Here is a tiny trained network, its code and every weight. The questions are about switching its units off for an input and a target symbol, where a switched-off unit gives its printed mean instead of its output.

import numpy as np


def w(rows, s, z=0):
    codes = np.array(rows[::2]) - 128.0
    scale = np.full(codes.shape[1], s)
    scale[-1] = z or s
    return codes * scale


def norm(h):
    return h / np.sqrt((h * h).mean(-1, keepdims=True) + 1e-5)


def f(y):
    return np.maximum(y, 0)


def softmax(a):
    e = np.exp(a - a.max(-1, keepdims=True))
    return e / e.sum(-1, keepdims=True)


def log_softmax(a):
    a = a - a.max(-1, keepdims=True)
    return a - np.log(np.exp(a).sum(-1, keepdims=True))


def net(x, mask):
    ids = ['αβγδεζηθλξπσφψ'.index(c) for c in x.split()]
    T = len(ids)
    res = E[ids] + P[:T]
    u = 0
    for l in range(2):
        r = norm(res)
        for j in range(3):
            rows = slice(2 * j, 2 * j + 2)
            q, k, v = (r @ M[l][rows].T for M in (Q, K, V))
            z = softmax(np.where(np.tri(T) > 0, q @ k.T / 2**0.5, -1e9)) @ v
            o = O[l][rows]
            res = res + np.where(mask[u + j], z, o[:, -1]) @ o[:, :-1]
        u += 3
        y = f(norm(res) @ A[l][:, :-1].T + A[l][:, -1])
        res = res + np.where(mask[u : u + 4], y, B[l][:, -1]) @ B[l][:, :-1]
        u += 4
    return log_softmax(norm(res)[-1] @ U[:, :-1].T + U[:, -1])


Q, K, V, O, A, B = {}, {}, {}, {}, {}, {}
E = w([
[138,118,144,155,179,131,141,92,172,134,133],'α',
[131,166,142,85,133,88,117,139,221,190,103],'β',
[174,153,108,50,156,144,147,129,173,161,131],'γ',
[45,174,53,91,4,161,147,46,167,107,138],'δ',
[65,190,130,131,138,140,126,142,148,79,77],'ε',
[105,211,163,191,88,107,162,127,104,140,154],'ζ',
[160,113,146,138,114,108,148,78,157,132,152],'η',
[113,120,147,138,164,132,119,105,189,154,155],'θ',
[126,76,189,75,178,106,108,88,61,19,156],'λ',
[86,162,168,117,78,109,62,99,129,113,83],'ξ',
[223,61,62,184,30,249,83,227,105,4,71],'π',
[243,45,81,149,144,242,103,41,41,159,234],'σ',
[159,148,133,153,167,100,152,82,173,110,146],'φ',
[194,106,158,97,99,118,145,119,184,158,66],'ψ',
],0.0042)
P = w([
[147,196,148,150,114,167,127,102,128,52,75],'0',
[46,50,56,169,196,109,215,89,80,140,125],'1',
[112,98,169,114,130,178,195,73,34,192,74],'2',
[148,144,197,111,136,176,181,65,66,149,78],'3',
[25,3,46,155,114,96,176,197,74,113,156],'4',
[149,159,168,95,79,191,97,187,141,11,193],'5',
[218,228,176,85,85,213,84,162,107,31,160],'6',
[71,77,23,202,138,70,80,233,109,79,131],'7',
[137,130,110,151,133,155,118,104,91,182,10],'8',
[156,175,192,152,108,191,113,69,59,149,65],'9',
[89,67,22,194,137,64,123,172,82,159,43],'10',
],0.0021)
Q[0] = w([
[169,226,205,135,94,212,123,84,57,134,152],'0.h0',
[158,177,177,176,182,118,120,42,155,232,47],'0.h0',
[133,108,169,129,206,117,143,60,194,254,71],'0.h1',
[118,73,16,115,138,39,159,185,117,150,58],'0.h1',
[195,104,133,201,190,74,94,33,189,192,89],'0.h2',
[148,167,208,79,99,92,47,66,127,152,35],'0.h2',
],0.0039)
K[0] = w([
[248,241,231,8,187,220,182,95,191,162,158],'0.h0',
[203,246,194,88,95,122,1,219,137,16,174],'0.h0',
[214,194,226,126,183,194,32,160,223,70,194],'0.h1',
[42,57,45,197,193,59,84,191,234,191,131],'0.h1',
[147,84,81,146,33,111,92,92,92,32,216],'0.h2',
[219,60,212,55,44,160,53,128,204,47,47],'0.h2',
],0.003)
V[0] = w([
[86,141,107,54,158,125,22,137,131,118,85],'0.h0',
[117,218,140,76,83,63,118,137,107,56,150],'0.h0',
[59,82,5,146,129,54,79,156,241,104,208],'0.h1',
[147,131,146,132,154,181,172,150,161,219,31],'0.h1',
[109,151,126,131,116,137,49,121,160,87,194],'0.h2',
[209,106,176,164,45,66,70,107,173,117,137],'0.h2',
],0.0027)
O[0] = w([
[120,81,183,61,84,111,123,105,153,12,7,65],'0.h0',
[19,83,99,143,89,55,209,203,85,96,180,87],'0.h0',
[222,230,255,78,53,213,135,31,106,89,143,5],'0.h1',
[80,193,102,132,152,140,138,173,42,131,96,107],'0.h1',
[131,42,85,152,173,89,211,41,135,107,234,166],'0.h2',
[163,103,78,122,193,132,25,52,77,204,182,90],'0.h2',
],0.0023,0.0012)
A[0] = w([
[187,101,98,69,83,209,57,210,94,132,40,158],'0.n0',
[75,82,149,18,205,114,117,95,103,68,90,249],'0.n1',
[234,127,237,88,110,168,212,29,208,165,120,138],'0.n2',
[183,123,151,1,113,27,140,134,132,207,90,114],'0.n3',
],0.002,0.0013)
B[0] = w([
[169,85,89,241,26,54,227,103,36,144,30,172],'0.n0',
[145,111,140,84,106,64,147,73,5,26,231,255],'0.n1',
[140,217,252,78,213,230,145,99,215,135,98,225],'0.n2',
[59,162,40,142,154,32,85,43,180,143,223,150],'0.n3',
],0.0024,0.0022)
Q[1] = w([
[21,223,183,174,48,107,95,133,98,87,59],'1.h0',
[70,155,198,151,209,92,191,39,63,183,80],'1.h0',
[182,138,117,109,32,195,83,254,117,131,147],'1.h1',
[230,66,151,83,210,146,94,179,109,177,172],'1.h1',
[168,103,113,119,67,181,38,219,139,36,164],'1.h2',
[60,251,134,215,49,134,101,173,73,78,151],'1.h2',
],0.0042)
K[1] = w([
[112,212,11,16,88,69,167,107,233,213,46],'1.h0',
[220,234,83,89,117,103,49,150,177,50,211],'1.h0',
[102,74,154,115,136,109,210,64,114,245,100],'1.h1',
[254,86,203,168,243,72,136,199,48,180,114],'1.h1',
[29,24,124,66,153,159,114,105,89,221,126],'1.h2',
[120,125,91,53,48,60,175,105,207,228,22],'1.h2',
],0.0038)
V[1] = w([
[80,184,52,6,110,41,80,139,243,198,103],'1.h0',
[210,143,4,15,140,177,232,123,105,78,176],'1.h0',
[160,159,201,201,255,80,88,225,102,55,97],'1.h1',
[136,119,231,70,191,64,109,135,57,220,188],'1.h1',
[217,27,82,73,124,84,149,87,164,220,6],'1.h2',
[197,219,56,175,148,29,194,53,179,60,122],'1.h2',
],0.003)
O[1] = w([
[244,116,223,177,77,225,161,152,22,66,93,6],'1.h0',
[127,47,62,189,2,197,76,119,210,90,41,134],'1.h0',
[165,78,81,8,157,90,202,222,116,186,43,205],'1.h1',
[209,44,161,207,138,62,190,128,161,138,109,126],'1.h1',
[124,94,151,92,196,116,52,127,69,178,21,3],'1.h2',
[165,104,173,96,68,157,21,205,142,160,178,231],'1.h2',
],0.0035,0.0025)
A[1] = w([
[127,77,173,51,105,46,111,110,167,42,150,187],'1.n0',
[136,71,83,67,119,50,77,7,27,70,210,81],'1.n1',
[41,99,151,63,172,165,153,150,204,111,133,235],'1.n2',
[116,74,56,184,96,178,4,135,48,151,44,1],'1.n3',
],0.0027,0.0013)
B[1] = w([
[75,55,214,75,101,77,145,84,88,98,61,225],'1.n0',
[148,108,163,113,254,121,47,130,118,91,221,217],'1.n1',
[193,166,122,136,88,166,135,127,39,121,48,252],'1.n2',
[172,91,92,240,200,110,151,203,165,127,73,153],'1.n3',
],0.0036,0.0037)
U = w([
[214,163,79,44,225,150,115,201,144,208,37,22],'α',
[221,132,217,170,34,201,103,172,21,74,117,114],'β',
[221,39,30,233,15,213,69,241,121,42,33,202],'γ',
[30,224,120,242,24,229,1,14,106,41,222,96],'δ',
[36,228,54,4,24,145,198,199,29,20,26,73],'ε',
[35,231,53,222,87,35,221,216,136,216,227,224],'ζ',
[209,9,20,237,225,191,20,51,162,211,225,112],'η',
[220,196,250,41,196,218,226,30,224,171,73,230],'θ',
[49,35,86,50,97,20,217,65,229,147,29,95],'λ',
[55,24,226,35,210,4,44,39,26,3,185,125],'ξ',
[48,195,41,22,186,179,33,42,133,193,110,48],'π',
[60,148,73,179,198,121,46,54,219,176,66,2],'σ',
[211,59,160,53,21,179,35,221,217,253,172,82],'φ',
[119,133,137,198,193,58,42,217,39,224,7,178],'ψ',
],0.0042,0.0031)

Each question gives the input, a string of symbols that net reads in full, and the target symbol t.
The units are the heads (2 rows each of Q, K, V and O) and the neurons (one row each of A and B). Each row of codes is followed by its name. A weight is (code - 128) times the scale printed after its matrix; where a second scale follows, it is the last column's (O, A, B and U).
mask holds one flag per unit, layer by layer, with each layer's heads first. A switched-off unit (its flag False) gives its mean, the last column of its rows in O or B, instead of its output. The means were averaged over made-up inputs and are rounded, as every weight is.
A unit's drop is (log p(t) with every unit on - log p(t) with that unit switched off) / (log p(t) with every unit on - log p(t) with every unit switched off).
The circuit of an input: a set's keep is (log p(t) with only the set's units on - log p(t) with every unit switched off) / (log p(t) with every unit on - log p(t) with every unit switched off). Starting from the 12 units with the biggest drops (on a tie, the unit counted first), units are removed one at a time, each time the one whose removal leaves the highest keep (on an exact tie, the one counted first), for as long as the keep stays at least 0.8.
units of the circuit, in order: the units of the circuit, biggest drop first
most important unit: the unit with the biggest drop
top k neurons in layer l: the k neurons of layer l with the biggest drops, biggest first
which heads matter: for each layer, one digit per head in row order, 1 if its drop is at least 0.15 and else 0, layers parted by /
input γ θ η ξ ζ λ θ ε λ ε, target γ: units of the circuit, in order => [1.h0]
input θ θ λ ζ δ ψ, target λ: top 2 neurons in layer 1 => [1.n1; 1.n0]
input ζ θ β, target ζ: units of the circuit, in order => [0.h0; 1.h2]
input β ζ γ, target β: which heads matter => 000 / 100
input φ θ ζ θ α, target θ: units of the circuit, in order => [0.h1; 0.h0; 0.h2]
input π θ λ α β θ φ θ ξ θ, target φ: units of the circuit, in order => [1.h2; 0.h1]
input η α φ β η θ ζ θ θ φ, target ζ: units of the circuit, in order => [0.h0; 0.h1; 1.h2]
input ξ θ β β, target ξ: top 2 neurons in layer 0 => [0.n3; 0.n1]
input ε θ η θ φ ζ φ γ ξ φ, target φ: units of the circuit, in order => [1.h2; 0.h1]
input η ζ φ ψ β η θ ζ θ θ ψ, target ζ: which heads matter => 100 / 001
input β α ε φ, target β: which heads matter => 010 / 100
input φ θ γ θ π λ ζ φ ε, target γ: units of the circuit, in order => [1.h0; 0.n3]
input ξ θ ε θ, target ξ: units of the circuit, in order => [0.h0; 0.n1]
input θ λ ζ θ λ λ λ ψ λ ζ, target ψ: which heads matter => 000 / 001
input θ γ ζ θ φ λ ζ, target γ: units of the circuit, in order => [1.h0; 0.h1]
input φ λ φ, target φ: which heads matter => 100 / 001
input θ λ θ, target θ: which heads matter => 000 / 000
input θ θ θ θ θ, target θ: which heads matter => 110 / 000
input π π θ ε η, target π: units of the circuit, in order => [1.h1; 0.h0; 0.n1]
input ζ λ β θ η θ λ φ θ ζ θ, target φ: units of the circuit, in order => [0.h1; 1.h2]
input θ θ θ θ δ ζ β θ π θ δ, target δ: which heads matter => 000 / 010
input α ε ζ ξ λ λ θ λ φ, target λ: which heads matter => 100 / 000
input θ π φ θ θ, target π: units of the circuit, in order => [0.h0; 1.h1; 1.n2]
input φ ε λ ζ ζ σ γ θ ζ θ, target γ: most important unit => 1.h0
input ψ θ λ ζ φ, target θ: units of the circuit, in order => [0.h1; 0.n2; 0.h0]
